Below are the code and all the weights of a small trained network. Each question names an input and a class and asks about switching units off, where a switched-off unit gives its printed mean instead of its output.

import numpy as np


def w(rows, s, z=0):
    codes = np.array(rows[::2]) - 128.0
    scale = np.full(codes.shape[1], s)
    scale[-1] = z or s
    return codes * scale


def f(y):
    return y / 2 * (1 + np.tanh(0.7978845608 * (y + 0.044715 * y**3)))


def log_softmax(a):
    a = a - a.max(-1, keepdims=True)
    return a - np.log(np.exp(a).sum(-1, keepdims=True))


def net(x, mask):
    res = np.array(x, float).reshape(1, 4) / 4 @ E
    y = f(res @ A[0][:, :-1].T + A[0][:, -1])
    res = res + np.where(mask, y, B[0][:, -1]) @ B[0][:, :-1]
    return log_softmax(res[-1] @ U[:, :-1].T + U[:, -1])


A, B = {}, {}
E = w([
[97,80,209,188,58],'x0',
[187,196,226,90,79],'x1',
[143,219,85,218,112],'x2',
[3,171,163,89,103],'x3',
],0.011)
A[0] = w([
[207,150,161,157,100,253],'n0',
[101,126,182,40,85,192],'n1',
[77,180,148,189,65,182],'n2',
[180,245,74,117,164,183],'n3',
[152,111,206,67,104,202],'n4',
[132,66,93,84,108,234],'n5',
[156,22,76,120,149,191],'n6',
],0.011,0.0063)
B[0] = w([
[231,105,144,149,133,244],'n0',
[91,93,187,6,117,235],'n1',
[94,193,191,204,36,231],'n2',
[167,168,13,81,84,232],'n3',
[191,92,215,27,130,232],'n4',
[82,99,153,120,224,204],'n5',
[108,88,96,191,254,232],'n6',
],0.0087,0.011)
U = w([
[47,151,58,61,130,55],'0',
[227,144,4,119,94,171],'1',
[50,188,169,172,69,186],'2',
[227,68,157,117,204,3],'3',
[204,47,164,244,66,110],'4',
[47,9,67,188,254,207],'5',
[125,60,205,10,113,149],'6',
],0.0081,0.0033)

Each question gives the input, the list of numbers given to net, and the class t.
The units are the neurons (one row each of A and B). Each row of codes is followed by its name. A weight is (code - 128) times the scale printed after its matrix; where a second scale follows, it is the last column's (A, B and U).
mask holds one flag per neuron, in row order. A switched-off neuron (its flag False) gives its mean, the last column of its row in B, instead of its output. The means were averaged over made-up inputs and are rounded, as every weight is.
A unit's drop is (log p(t) with every unit on - log p(t) with that unit switched off) / (log p(t) with every unit on - log p(t) with every unit switched off).
The circuit of an input: a set's keep is (log p(t) with only the set's units on - log p(t) with every unit switched off) / (log p(t) with every unit on - log p(t) with every unit switched off). Starting from all 7 units, units are removed one at a time, each time the one whose removal leaves the highest keep (on an exact tie, the one counted first), for as long as the keep stays at least 0.8.
units of the circuit, in order: the units of the circuit, biggest drop first
unit that matters most: the unit with the biggest drop
top k neurons: the k neurons with the biggest drops, biggest first
drop when u is switched off: that unit's drop, to one decimal
input [3,2,2,1], class 2: unit that matters most -> n2
input [-5,-1,-1,2], class 0: units of the circuit, in order -> (n0 n4)
input [0,-3,1,-8], class 5: top 2 neurons -> (n6 n4)
input [4,-4,4,1], class 2: units of the circuit, in order -> (n0 n2)
input [5,-3,-8,0], class 5: top 2 neurons -> (n6 n5)
input [1,-3,-1,3], class 5: top 3 neurons -> (n4 n3 n2)
input [-5,5,1,2], class 1: top 2 neurons -> (n3 n5)
input [4,2,2,0], class 4: top 2 neurons -> (n0 n1)
input [-3,-8,7,-1], class 1: top 3 neurons -> (n3 n5 n1)
input [-3,6,0,-6], class 1: drop when n3 is switched off -> 0.7
input [0,8,5,-6], class 1: drop when n3 is switched off -> 0.9
input [-2,3,3,4], class 2: drop when n4 is switched off -> 0.2
input [-5,7,1,-2], class 1: drop when n3 is switched off -> 0.6
input [-5,-2,-8,0], class 5: units of the circuit, in order -> (n6)
